Below is a small trained network, with its code and all its weights. Each question gives an input and a class and asks what happens when units are switched off, that is, made to give their printed mean instead of their output.

import numpy as np


def w(rows, s, z=0):
    codes = np.array(rows[::2]) - 128.0
    scale = np.full(codes.shape[1], s)
    scale[-1] = z or s
    return codes * scale


def norm(h):
    return h / np.sqrt((h * h).mean(-1, keepdims=True) + 1e-5)


def f(y):
    return np.maximum(y, 0)


def log_softmax(a):
    a = a - a.max(-1, keepdims=True)
    return a - np.log(np.exp(a).sum(-1, keepdims=True))


def net(x, mask):
    res = np.array(x, float).reshape(1, 3) / 4 @ E
    u = 0
    for l in range(4):
        y = f(norm(res) @ A[l][:, :-1].T + A[l][:, -1])
        res = res + np.where(mask[u : u + 3], y, B[l][:, -1]) @ B[l][:, :-1]
        u += 3
    return log_softmax(norm(res)[-1] @ U[:, :-1].T + U[:, -1])


A, B = {}, {}
E = w([
[36,119,2,90],'x0',
[229,102,120,201],'x1',
[230,43,13,118],'x2',
],0.0012)
A[0] = w([
[156,135,188,186,11],'L0N0',
[6,158,158,100,74],'L0N1',
[188,110,58,150,155],'L0N2',
],0.0024,0.0011)
B[0] = w([
[163,252,197,180,167],'L0N0',
[19,54,85,93,245],'L0N1',
[174,23,89,85,246],'L0N2',
],0.0023,0.0014)
A[1] = w([
[1,198,138,64,57],'L1N0',
[11,140,93,85,2],'L1N1',
[180,168,218,199,5],'L1N2',
],0.0031,0.00079)
B[1] = w([
[91,48,175,112,254],'L1N0',
[147,152,212,190,233],'L1N1',
[128,252,95,186,201],'L1N2',
],0.0042,0.0021)
A[2] = w([
[3,145,160,85,108],'L2N0',
[107,125,102,155,55],'L2N1',
[180,127,122,200,253],'L2N2',
],0.0049,0.00051)
B[2] = w([
[58,2,182,162,252],'L2N0',
[145,170,101,77,139],'L2N1',
[99,176,184,101,208],'L2N2',
],0.0047,0.0031)
A[3] = w([
[71,113,2,122,3],'L3N0',
[13,85,151,151,170],'L3N1',
[108,162,84,100,66],'L3N2',
],0.0053,0.00075)
B[3] = w([
[31,247,79,74,177],'L3N0',
[32,4,150,224,253],'L3N1',
[124,90,72,91,138],'L3N2',
],0.004,0.0038)
U = w([
[42,38,171,170,228],'0',
[153,249,189,166,146],'1',
[227,67,125,96,4],'2',
[85,175,48,72,173],'3',
],0.012,0.0015)

Each question gives the input, the list of numbers given to net, and the class t.
The units are the neurons (one row each of A and B). Each row of codes is followed by its name. A weight is (code - 128) times the scale printed after its matrix; where a second scale follows, it is the last column's (A, B and U).
mask holds one flag per neuron, layer by layer. A switched-off neuron (its flag False) gives its mean, the last column of its row in B, instead of its output. The means were averaged over made-up inputs and are rounded, as every weight is.
A unit's drop is (log p(t) with every unit on - log p(t) with that unit switched off) / (log p(t) with every unit on - log p(t) with every unit switched off).
The circuit of an input: a set's keep is (log p(t) with only the set's units on - log p(t) with every unit switched off) / (log p(t) with every unit on - log p(t) with every unit switched off). Starting from all 12 units, units are removed one at a time, each time the one whose removal leaves the highest keep (on an exact tie, the one counted first), for as long as the keep stays at least 0.8.
circuit, biggest first: the units of the circuit, biggest drop first
k most important neurons: the k neurons with the biggest drops, biggest first
k most important neurons of layer l: the k neurons of layer l with the biggest drops, biggest first
drop of u: that unit's drop, to one decimal
input [-1,0,6], class 2: circuit, biggest first	(L3N1, L2N0)
input [-5,-7,5], class 2: most important neuron of layer 1	(L1N0)
input [0,-3,3], class 3: circuit, biggest first	(L2N0, L1N0, L3N1)
input [-8,-4,-2], class 1: 2 most important neurons	(L1N2, L2N0)
input [-6,6,6], class 2: 3 most important neurons	(L0N2, L3N0, L1N1)
input [2,3,5], class 3: circuit, biggest first	(L2N0, L3N1)
input [-4,-2,7], class 2: 2 most important neurons	(L3N1, L2N0)
input [2,4,2], class 3: 2 most important neurons of layer 1	(L1N1, L1N0)
input [-5,-4,5], class 2: circuit, biggest first	(L2N0, L3N1, L3N0)
input [-3,3,3], class 2: 4 most important neurons	(L0N2, L3N0, L3N1, L2N0)
input [5,2,0], class 3: 3 most important neurons	(L2N0, L1N0, L0N1)
input [1,6,1], class 2: 2 most important neurons	(L2N0, L3N1)
input [1,7,6], class 2: 2 most important neurons	(L3N1, L2N0)
input [3,8,8], class 2: circuit, biggest first	(L3N1)
input [-8,-7,2], class 1: 2 most important neurons	(L2N0, L0N1)
input [0,0,3], class 3: 3 most important neurons	(L2N0, L1N1, L3N1)
input [1,5,8], class 2: 3 most important neurons	(L3N1, L0N1, L1N2)
input [-4,5,4], class 2: 2 most important neurons of layer 3	(L3N0, L3N1)
input [6,-4,7], class 3: drop of L2N0	0.2
input [7,3,3], class 3: drop of L2N0	0.2
input [5,3,0], class 3: drop of L2N0	0.7
input [5,5,-1], class 3: drop of L2N0	0.7
